How the states are linked:
J608: u>J104, i>J684, f>J203, m>J504, e>J475, r>J527
J845: u>J590, i>J89, f>J122, m>J139, e>J689, r>J987
J162: u>J89, i>J75, f>J845, m>J230, e>J139, r>J389
J796: u>J25, i>J730, f>J522, m>J489, e>J313, r>J513
J684: u>J815, i>J132, f>J104, m>J513, e>J608, r>J507
J421: u>J853, i>J747, f>J813, m>J991, e>J386, r>J162
J751: u>J672, i>J522, f>J783, m>J302, e>J755, r>J475
J672: u>J504, i>J440, f>J325, m>J751, e>J783, r>J203
J314: u>J674, i>J813, f>J936, m>J143, e>J915, r>J689
J309: u>J315, i>J325, f>J75, m>J585, e>J809, r>J100
J504: u>J608, i>J513, f>J475, m>J672, e>J325, r>J838
J911: u>J747, i>J908, f>J421, m>J715, e>J991, r>J809
J277: u>J580, i>J203, f>J100, m>J315, e>J451, r>J715
J809: u>J75, i>J309, f>J162, m>J853, e>J230, r>J278
J991: u>J421, i>J911, f>J386, m>J452, e>J346, r>J230
J44: u>J201, i>J689, f>J365, m>J730, e>J25, r>J132
J139: u>J845, i>J162, f>J689, m>J674, e>J398, r>J574
J89: u>J278, i>J451, f>J590, m>J162, e>J845, r>J232
J398: u>J689, i>J139, f>J44, m>J936, e>J730, r>J640
J122: u>J574, i>J590, f>J640, m>J689, e>J201, r>J518
J121: u>J593, i>J862, f>J883, m>J977, e>J402, r>J796
J100: u>J264, i>J580, f>J414, m>J451, e>J278, r>J991
J387: u>J302, i>J870, f>J908, m>J527, e>J570, r>J783
J45: u>J518, i>J987, f>J977, m>J640, e>J132, r>J593
J755: u>J783, i>J751, f>J585, m>J908, e>J747, r>J315
J987: u>J897, i>J232, f>J518, m>J574, e>J45, r>J915
J818: u>J507, i>J402, f>J527, m>J104, e>J838, r>J302
J862: u>J915, i>J143, f>J593, m>J518, e>J121, r>J730
J325: u>J475, i>J504, f>J315, m>J783, e>J309, r>J580
J201: u>J640, i>J122, f>J53, m>J44, e>J365, r>J977
J75: u>J451, i>J315, f>J89, m>J809, e>J162, r>J414
J25: u>J365, i>J44, f>J440, m>J796, e>J522, r>J684
J440: u>J513, i>J365, f>J504, m>J522, e>J672, r>J104
J593: u>J172, i>J915, f>J489, m>J121, e>J883, r>J25
J915: u>J936, i>J314, f>J172, m>J862, e>J593, r>J44
J574: u>J987, i>J389, f>J45, m>J122, e>J640, r>J862
J278: u>J414, i>J100, f>J389, m>J89, e>J590, r>J346
J53: u>J132, i>J640, f>J684, m>J365, e>J513, r>J402
J689: u>J122, i>J845, f>J201, m>J398, e>J44, r>J45
J813: u>J230, i>J853, f>J674, m>J386, e>J314, r>J845
J414: u>J452, i>J264, f>J232, m>J278, e>J389, r>J386
J132: u>J977, i>J45, f>J815, m>J53, e>J684, r>J883
J451: u>J100, i>J277, f>J278, m>J75, e>J89, r>J452
J730: u>J44, i>J398, f>J25, m>J172, e>J796, r>J53
J838: u>J527, i>J818, f>J705, m>J203, e>J580, r>J908
J315: u>J277, i>J475, f>J451, m>J309, e>J75, r>J264
J715: u>J911, i>J570, f>J991, m>J264, e>J452, r>J853
J897: u>J143, i>J346, f>J862, m>J987, e>J518, r>J936
J977: u>J121, i>J518, f>J402, m>J132, e>J815, r>J489
J908: u>J755, i>J302, f>J747, m>J570, e>J911, r>J309
J580: u>J705, i>J838, f>J264, m>J277, e>J100, r>J911
J402: u>J883, i>J121, f>J507, m>J815, e>J818, r>J313
J522: u>J440, i>J25, f>J672, m>J313, e>J751, r>J608
J389: u>J232, i>J414, f>J987, m>J590, e>J574, r>J143
J475: u>J203, i>J608, f>J277, m>J325, e>J315, r>J705
J936: u>J398, i>J674, f>J730, m>J915, e>J172, r>J201
J815: u>J402, i>J977, f>J818, m>J684, e>J104, r>J870
J590: u>J389, i>J278, f>J574, m>J845, e>J122, r>J897
J346: u>J386, i>J991, f>J143, m>J232, e>J897, r>J674
J870: u>J313, i>J489, f>J302, m>J507, e>J387, r>J672
J104: u>J818, i>J815, f>J838, m>J608, e>J203, r>J387
J232: u>J346, i>J452, f>J897, m>J389, e>J987, r>J314
J518: u>J862, i>J897, f>J121, m>J45, e>J977, r>J172
J705: u>J570, i>J527, f>J715, m>J580, e>J264, r>J747
J513: u>J684, i>J53, f>J608, m>J440, e>J504, r>J818
J365: u>J53, i>J201, f>J513, m>J25, e>J440, r>J815
J507: u>J870, i>J883, f>J387, m>J818, e>J527, r>J751
J302: u>J751, i>J313, f>J755, m>J387, e>J908, r>J325
J386: u>J813, i>J421, f>J314, m>J346, e>J143, r>J139
J527: u>J387, i>J507, f>J570, m>J838, e>J705, r>J755
J172: u>J730, i>J936, f>J796, m>J593, e>J489, r>J365
J747: u>J585, i>J755, f>J853, m>J911, e>J421, r>J75
J264: u>J715, i>J705, f>J452, m>J100, e>J414, r>J421
J452: u>J991, i>J715, f>J346, m>J414, e>J232, r>J813
J585: u>J309, i>J783, f>J809, m>J747, e>J853, r>J451
J783: u>J325, i>J672, f>J309, m>J755, e>J585, r>J277
J570: u>J908, i>J387, f>J911, m>J705, e>J715, r>J585
J640: u>J45, i>J574, f>J132, m>J201, e>J53, r>J121
J853: u>J809, i>J585, f>J230, m>J421, e>J813, r>J89
J883: u>J489, i>J593, f>J870, m>J402, e>J507, r>J522
J489: u>J796, i>J172, f>J313, m>J883, e>J870, r>J440
J143: u>J314, i>J386, f>J915, m>J897, e>J862, r>J398
J203: u>J838, i>J104, f>J580, m>J475, e>J277, r>J570
J674: u>J139, i>J230, f>J398, m>J314, e>J936, r>J122
J230: u>J162, i>J809, f>J139, m>J813, e>J674, r>J590
J313: u>J522, i>J796, f>J751, m>J870, e>J302, r>J504

In the rows, 50 means zero.

The rows follow the links: the fewer symbols apart two states are, the more alike their rows tend to be.

State, then a row for it; each showing differs a little:
J705: (74, 39, 66, 59, 48, 26, 46, 60, 46, 48, 51, 81, 46, 31, 72, 69, 44, 52, 48, 58, 42, 48, 47, 53, 54, 44, 59, 76, 42, 70, 42, 59, 67, 50, 42, 37, 30, 44, 48, 57, 59, 27, 31, 44, 58, 87, 50, 37, 49, 62, 50, 45, 59, 76, 57)
J25: (70, 49, 56, 69, 55, 41, 66, 50, 52, 34, 61, 57, 60, 60, 41, 31, 38, 62, 37, 54, 23, 32, 17, 53, 59, 59, 58, 48, 50, 43, 48, 47, 39, 61, 47, 22, 37, 46, 58, 48, 39, 46, 58, 75, 22, 39, 39, 43, 50, 44, 28, 72, 64, 36, 47)
J45: (58, 51, 36, 78, 48, 63, 62, 65, 63, 55, 50, 44, 50, 48, 50, 33, 49, 62, 71, 37, 49, 21, 50, 32, 49, 44, 59, 37, 56, 38, 68, 65, 34, 66, 55, 37, 42, 55, 24, 55, 53, 77, 69, 84, 51, 39, 37, 55, 47, 49, 45, 62, 46, 32, 57)
J452: (46, 36, 30, 51, 41, 69, 42, 61, 50, 66, 33, 67, 38, 29, 72, 70, 56, 38, 78, 45, 68, 35, 66, 45, 42, 42, 38, 42, 45, 64, 59, 72, 52, 54, 67, 54, 42, 49, 43, 66, 68, 54, 57, 37, 87, 65, 51, 52, 53, 61, 65, 38, 44, 48, 57)
J527: (56, 63, 39, 28, 43, 14, 43, 40, 37, 62, 58, 50, 45, 45, 30, 48, 68, 41, 37, 49, 40, 54, 39, 60, 46, 40, 28, 58, 49, 51, 31, 55, 51, 41, 36, 54, 60, 54, 78, 71, 70, 44, 43, 28, 30, 77, 56, 49, 76, 44, 52, 27, 40, 57, 44)
J870: (54, 69, 67, 46, 50, 26, 61, 44, 51, 51, 64, 37, 55, 59, 23, 36, 46, 59, 21, 56, 40, 78, 52, 44, 45, 46, 72, 65, 53, 39, 40, 32, 45, 48, 31, 59, 66, 55, 59, 44, 44, 50, 30, 55, 11, 56, 55, 37, 46, 39, 32, 51, 46, 70, 45)
J590: (51, 32, 54, 64, 58, 76, 47, 57, 57, 35, 43, 59, 58, 51, 77, 66, 37, 52, 66, 46, 56, 32, 49, 50, 64, 58, 53, 36, 51, 57, 63, 50, 64, 54, 69, 39, 25, 40, 20, 35, 36, 46, 62, 67, 83, 29, 43, 60, 31, 64, 58, 68, 64, 42, 52)
J402: (65, 66, 54, 73, 59, 28, 60, 54, 49, 50, 48, 47, 45, 54, 50, 22, 57, 66, 40, 60, 34, 25, 32, 53, 46, 53, 48, 71, 52, 49, 59, 72, 34, 64, 40, 27, 53, 54, 69, 64, 58, 52, 66, 59, 20, 60, 30, 38, 71, 45, 43, 56, 51, 29, 60)
J715: (33, 49, 59, 19, 46, 50, 41, 43, 44, 49, 37, 41, 56, 49, 53, 75, 56, 39, 40, 60, 64, 83, 72, 55, 44, 53, 52, 52, 55, 63, 45, 34, 69, 31, 54, 79, 60, 46, 58, 38, 47, 36, 38, 21, 68, 55, 66, 47, 40, 55, 63, 35, 47, 74, 45)
J44: (54, 69, 32, 64, 56, 47, 49, 55, 56, 58, 55, 25, 45, 57, 35, 24, 64, 54, 62, 35, 52, 26, 43, 43, 51, 41, 33, 39, 56, 33, 61, 63, 36, 56, 45, 44, 58, 59, 34, 60, 57, 84, 76, 69, 39, 38, 37, 68, 64, 43, 56, 50, 37, 22, 51)
J201: (55, 61, 33, 71, 53, 51, 54, 59, 62, 58, 51, 30, 44, 53, 40, 28, 59, 56, 72, 36, 49, 21, 47, 39, 49, 42, 42, 41, 56, 35, 65, 68, 36, 62, 47, 41, 54, 57, 29, 60, 58, 82, 75, 73, 45, 41, 35, 64, 60, 49, 53, 54, 39, 24, 56)
J674: (45, 42, 46, 60, 60, 71, 45, 57, 50, 41, 30, 42, 53, 53, 74, 58, 55, 56, 71, 51, 63, 19, 51, 53, 52, 58, 39, 41, 57, 58, 77, 63, 53, 56, 71, 40, 38, 43, 35, 46, 47, 54, 83, 54, 81, 34, 36, 60, 46, 61, 68, 59, 56, 23, 56)
J421: (52, 29, 33, 48, 32, 68, 52, 64, 46, 61, 36, 73, 46, 27, 73, 81, 47, 40, 74, 49, 63, 38, 64, 43, 44, 48, 52, 41, 54, 63, 62, 64, 54, 53, 71, 49, 34, 43, 47, 60, 62, 44, 48, 45, 88, 66, 57, 43, 42, 62, 54, 45, 51, 58, 53)
J908: (68, 36, 68, 49, 48, 35, 47, 51, 47, 43, 62, 86, 49, 38, 59, 64, 35, 44, 39, 55, 41, 65, 43, 54, 56, 45, 62, 69, 35, 65, 29, 45, 62, 47, 42, 40, 34, 49, 56, 51, 55, 22, 20, 44, 46, 76, 59, 39, 47, 54, 37, 48, 62, 79, 52)
J574: (17, 52, 47, 50, 60, 91, 48, 43, 54, 47, 34, 33, 50, 66, 52, 40, 51, 50, 52, 54, 67, 56, 65, 52, 43, 68, 48, 36, 52, 45, 59, 43, 41, 49, 64, 64, 67, 56, 52, 37, 35, 61, 70, 46, 57, 9, 45, 56, 49, 43, 57, 60, 48, 24, 52)
J522: (48, 72, 65, 47, 57, 29, 55, 40, 49, 52, 58, 35, 45, 63, 25, 25, 56, 57, 21, 58, 43, 74, 52, 49, 42, 49, 61, 69, 50, 41, 41, 42, 41, 49, 27, 59, 78, 60, 67, 50, 49, 52, 42, 49, 7, 53, 51, 42, 62, 34, 42, 46, 40, 56, 50)
J232: (40, 29, 57, 52, 58, 81, 41, 52, 60, 35, 55, 60, 57, 53, 69, 65, 34, 42, 63, 40, 60, 56, 54, 51, 66, 54, 54, 33, 43, 52, 47, 35, 65, 44, 62, 51, 30, 46, 20, 24, 30, 46, 49, 62, 81, 28, 52, 64, 28, 60, 56, 63, 61, 53, 48)
J684: (57, 73, 56, 65, 64, 26, 54, 48, 46, 54, 48, 35, 41, 56, 40, 19, 60, 65, 35, 63, 43, 43, 42, 53, 41, 50, 46, 75, 49, 45, 56, 68, 34, 56, 29, 42, 70, 60, 70, 62, 58, 57, 60, 51, 14, 58, 32, 41, 73, 40, 49, 50, 41, 36, 59)
J640: (58, 56, 33, 74, 49, 57, 58, 64, 60, 59, 49, 37, 46, 48, 45, 33, 53, 60, 72, 35, 50, 20, 46, 34, 48, 41, 50, 41, 57, 37, 68, 68, 33, 63, 50, 35, 46, 57, 27, 56, 57, 80, 74, 80, 49, 41, 35, 57, 51, 49, 53, 56, 46, 27, 56)
J230: (24, 41, 48, 39, 61, 86, 25, 42, 58, 54, 52, 51, 42, 53, 60, 56, 52, 29, 65, 36, 70, 73, 66, 54, 55, 48, 37, 39, 35, 46, 38, 43, 60, 38, 55, 71, 54, 56, 35, 40, 44, 54, 42, 36, 80, 32, 55, 73, 50, 51, 66, 43, 43, 49, 48)

Each walk starts at a row. The symbols on each line, taken left to right, move it on to the next state.
Answer with the state's row; about right is enough.
start (25, 54, 43, 50, 63, 83, 44, 48, 51, 47, 26, 29, 52, 61, 61, 45, 59, 52, 63, 55, 68, 38, 61, 54, 45, 64, 35, 39, 54, 49, 70, 57, 44, 50, 65, 55, 61, 49, 51, 43, 40, 60, 81, 42, 66, 21, 37, 63, 53, 54, 70, 53, 51, 17, 55)
f m u m u m
(56, 46, 40, 81, 46, 75, 67, 65, 62, 54, 52, 49, 48, 46, 49, 36, 41, 60, 68, 38, 52, 29, 52, 30, 49, 48, 68, 38, 54, 38, 68, 60, 32, 70, 58, 37, 43, 53, 24, 51, 50, 73, 64, 83, 52, 33, 39, 51, 40, 48, 38, 67, 51, 37, 59)
e u u e m m
(63, 72, 55, 70, 64, 27, 58, 52, 48, 52, 47, 42, 42, 53, 44, 20, 59, 66, 41, 62, 41, 33, 36, 53, 44, 54, 48, 74, 50, 49, 57, 72, 34, 59, 33, 33, 61, 60, 69, 60, 57, 54, 64, 55, 16, 62, 30, 42, 70, 42, 50, 52, 43, 31, 61)
start (47, 56, 49, 25, 48, 25, 43, 36, 39, 56, 63, 59, 45, 50, 33, 49, 57, 35, 32, 49, 42, 72, 40, 61, 50, 44, 34, 61, 41, 49, 25, 44, 53, 36, 34, 59, 63, 53, 80, 61, 59, 36, 29, 23, 31, 68, 61, 50, 68, 42, 44, 34, 45, 64, 43)
e r i m r i u
(56, 42, 62, 38, 50, 38, 45, 41, 45, 47, 68, 77, 47, 47, 46, 57, 41, 40, 33, 53, 39, 77, 42, 59, 56, 46, 52, 62, 35, 55, 18, 37, 58, 40, 36, 51, 47, 51, 68, 50, 50, 23, 16, 35, 39, 69, 63, 41, 53, 47, 37, 45, 57, 77, 45)
e f i m e r e
(52, 36, 50, 65, 56, 75, 47, 57, 56, 35, 38, 52, 56, 50, 77, 65, 44, 54, 70, 47, 57, 24, 48, 51, 61, 57, 47, 39, 55, 58, 67, 57, 60, 53, 70, 37, 28, 39, 25, 39, 42, 47, 71, 63, 82, 35, 41, 58, 36, 64, 62, 64, 61, 37, 52)
start (46, 68, 34, 56, 58, 49, 47, 48, 55, 56, 57, 21, 48, 64, 29, 20, 66, 53, 57, 32, 49, 35, 40, 48, 52, 41, 32, 38, 54, 31, 55, 57, 37, 55, 42, 48, 61, 59, 37, 55, 54, 81, 74, 65, 36, 32, 40, 71, 66, 40, 56, 47, 38, 23, 48)
f f m m i
(72, 52, 55, 72, 54, 37, 66, 53, 48, 37, 58, 61, 56, 53, 46, 30, 39, 66, 42, 55, 25, 25, 21, 53, 56, 57, 57, 56, 53, 46, 55, 58, 36, 64, 46, 20, 38, 50, 59, 50, 43, 47, 59, 75, 23, 46, 37, 40, 51, 47, 33, 72, 63, 33, 54)
e e e f m
(35, 55, 60, 19, 50, 41, 34, 41, 41, 52, 36, 37, 51, 47, 56, 75, 60, 44, 43, 62, 66, 75, 70, 57, 44, 51, 44, 58, 56, 64, 47, 39, 68, 31, 52, 79, 63, 48, 58, 45, 51, 39, 38, 18, 68, 61, 64, 50, 47, 55, 68, 33, 45, 71, 47)
start (42, 35, 53, 25, 35, 65, 50, 47, 44, 49, 43, 61, 61, 43, 57, 85, 40, 41, 50, 56, 58, 74, 67, 48, 48, 57, 65, 39, 57, 59, 49, 30, 60, 42, 65, 67, 46, 40, 52, 40, 47, 33, 33, 36, 77, 50, 71, 38, 26, 58, 48, 48, 57, 77, 46)
i f u i m
(73, 44, 63, 56, 52, 24, 44, 62, 44, 47, 43, 75, 45, 32, 73, 67, 50, 56, 51, 57, 47, 44, 53, 53, 52, 44, 55, 79, 45, 73, 48, 67, 67, 48, 43, 39, 35, 46, 48, 60, 66, 29, 38, 41, 62, 90, 47, 40, 54, 64, 57, 42, 55, 73, 57)
i f i m m m e
(61, 53, 60, 47, 57, 21, 38, 58, 41, 54, 35, 55, 44, 33, 72, 69, 62, 54, 54, 60, 58, 47, 59, 55, 45, 41, 46, 80, 51, 73, 54, 69, 70, 45, 44, 50, 45, 48, 49, 60, 67, 35, 46, 31, 67, 88, 48, 44, 57, 64, 69, 34, 49, 68, 56)
start (34, 29, 60, 51, 59, 86, 40, 46, 61, 36, 58, 58, 57, 54, 63, 63, 36, 40, 63, 38, 62, 67, 55, 54, 65, 53, 51, 34, 42, 50, 39, 32, 64, 43, 62, 58, 37, 47, 23, 29, 33, 45, 44, 55, 78, 24, 57, 68, 30, 56, 55, 57, 59, 54, 46)
r m f u i i
(24, 40, 39, 40, 57, 84, 27, 44, 55, 59, 49, 53, 38, 49, 61, 59, 57, 29, 68, 37, 74, 65, 69, 52, 53, 44, 29, 42, 37, 52, 39, 48, 58, 40, 57, 72, 56, 58, 39, 48, 52, 54, 47, 31, 80, 41, 55, 72, 55, 52, 70, 37, 37, 46, 51)
m m m r m f u
(23, 47, 52, 53, 54, 97, 57, 48, 60, 46, 44, 42, 53, 63, 49, 42, 36, 50, 51, 52, 63, 63, 65, 44, 45, 68, 62, 34, 49, 39, 58, 37, 36, 55, 61, 61, 62, 56, 49, 31, 25, 61, 56, 58, 52, 7, 49, 51, 40, 41, 41, 67, 51, 33, 51)
start (47, 77, 62, 53, 60, 25, 53, 44, 48, 55, 55, 30, 46, 61, 28, 20, 62, 62, 27, 58, 46, 67, 52, 53, 41, 51, 55, 74, 51, 43, 46, 50, 37, 49, 28, 56, 77, 62, 69, 53, 51, 55, 48, 47, 9, 54, 43, 44, 66, 35, 44, 46, 40, 47, 52)
m f r e
(69, 49, 62, 55, 54, 20, 41, 60, 42, 52, 39, 65, 45, 34, 74, 67, 54, 54, 53, 59, 52, 44, 53, 54, 51, 44, 50, 80, 49, 76, 51, 69, 69, 47, 45, 42, 40, 47, 47, 60, 65, 33, 41, 36, 65, 90, 47, 41, 55, 64, 67, 38, 51, 70, 56)
i e u r u i
(61, 37, 66, 43, 47, 40, 48, 46, 47, 46, 66, 83, 50, 42, 53, 59, 37, 43, 34, 52, 36, 72, 43, 57, 56, 47, 61, 64, 36, 61, 24, 41, 61, 44, 40, 50, 39, 47, 63, 48, 49, 24, 14, 39, 43, 72, 61, 40, 49, 51, 34, 47, 59, 80, 48)
start (70, 60, 52, 76, 58, 29, 64, 55, 49, 45, 50, 54, 48, 50, 50, 26, 50, 67, 41, 62, 32, 21, 29, 52, 48, 54, 50, 65, 51, 48, 61, 70, 35, 65, 40, 21, 47, 54, 67, 60, 55, 50, 65, 66, 21, 58, 31, 40, 64, 47, 40, 62, 57, 31, 57)
f u e m f e e
(52, 33, 32, 49, 36, 68, 49, 64, 47, 64, 34, 71, 44, 25, 70, 77, 52, 40, 78, 49, 67, 34, 65, 43, 45, 48, 45, 44, 49, 64, 61, 67, 52, 54, 67, 49, 38, 47, 47, 63, 66, 48, 53, 40, 86, 67, 55, 47, 46, 63, 59, 42, 50, 53, 57)
i m e e r i
(24, 37, 50, 42, 59, 88, 28, 41, 58, 48, 55, 55, 46, 55, 59, 60, 45, 30, 63, 36, 70, 74, 62, 56, 58, 49, 41, 38, 35, 48, 35, 36, 62, 38, 56, 68, 49, 57, 29, 38, 38, 49, 41, 39, 78, 27, 56, 73, 42, 54, 61, 47, 47, 51, 48)
start (54, 44, 45, 79, 43, 80, 68, 60, 64, 52, 51, 54, 52, 50, 48, 41, 36, 60, 63, 43, 50, 37, 56, 32, 47, 51, 72, 35, 50, 37, 66, 52, 33, 68, 59, 40, 44, 51, 25, 43, 41, 70, 59, 84, 50, 28, 41, 49, 33, 49, 36, 70, 53, 37, 58)
e r f f u r
(50, 61, 44, 26, 43, 19, 42, 38, 38, 61, 60, 52, 45, 50, 34, 48, 62, 37, 34, 50, 42, 65, 40, 62, 50, 40, 29, 57, 44, 52, 28, 47, 50, 40, 35, 57, 62, 54, 83, 68, 63, 41, 36, 25, 32, 73, 61, 49, 72, 45, 51, 28, 43, 58, 43)
r r u e
(45, 29, 47, 33, 31, 67, 56, 54, 46, 49, 41, 69, 57, 38, 63, 88, 38, 41, 52, 55, 57, 63, 66, 47, 47, 56, 66, 36, 57, 63, 54, 39, 62, 47, 70, 61, 38, 40, 51, 43, 47, 34, 34, 40, 82, 57, 70, 36, 26, 59, 46, 48, 60, 75, 45)
start (34, 49, 43, 55, 65, 75, 44, 50, 51, 44, 27, 32, 50, 58, 69, 48, 60, 52, 64, 54, 66, 30, 58, 57, 46, 62, 33, 41, 58, 55, 71, 63, 45, 52, 70, 48, 54, 49, 47, 46, 44, 60, 86, 45, 73, 26, 37, 62, 51, 54, 71, 56, 49, 16, 56)
r r m f
(59, 52, 55, 58, 55, 48, 61, 41, 51, 34, 72, 44, 60, 68, 32, 30, 38, 57, 32, 44, 28, 48, 22, 58, 63, 58, 52, 39, 48, 35, 39, 32, 41, 53, 45, 35, 46, 47, 55, 35, 32, 50, 50, 70, 21, 22, 50, 52, 45, 40, 28, 68, 60, 37, 40)
m e e r m
(49, 51, 52, 28, 48, 31, 39, 35, 43, 53, 66, 64, 47, 50, 36, 54, 52, 36, 30, 51, 41, 79, 41, 62, 52, 45, 42, 58, 39, 52, 19, 37, 55, 41, 35, 60, 57, 53, 78, 56, 54, 30, 21, 27, 32, 64, 63, 46, 64, 45, 42, 37, 48, 67, 44)
start (45, 57, 59, 31, 54, 28, 34, 51, 40, 53, 34, 39, 46, 42, 65, 67, 66, 49, 51, 60, 65, 61, 69, 59, 43, 44, 41, 73, 53, 70, 51, 58, 71, 36, 44, 66, 59, 47, 55, 55, 60, 38, 45, 19, 67, 77, 53, 52, 58, 61, 78, 26, 43, 68, 54)
e u u f u i
(33, 37, 56, 21, 37, 59, 48, 46, 45, 48, 44, 54, 56, 45, 54, 81, 42, 38, 46, 58, 60, 79, 71, 51, 50, 56, 62, 41, 58, 59, 47, 29, 64, 39, 63, 74, 52, 39, 54, 38, 43, 35, 30, 32, 72, 52, 71, 42, 29, 55, 51, 43, 53, 79, 42)
e m e i i u f
(39, 38, 31, 48, 45, 70, 35, 58, 51, 66, 36, 63, 38, 33, 71, 68, 60, 35, 79, 42, 71, 40, 66, 49, 46, 42, 32, 45, 43, 59, 53, 69, 55, 49, 65, 58, 47, 54, 44, 64, 67, 55, 54, 35, 87, 61, 48, 57, 58, 58, 69, 36, 41, 45, 55)
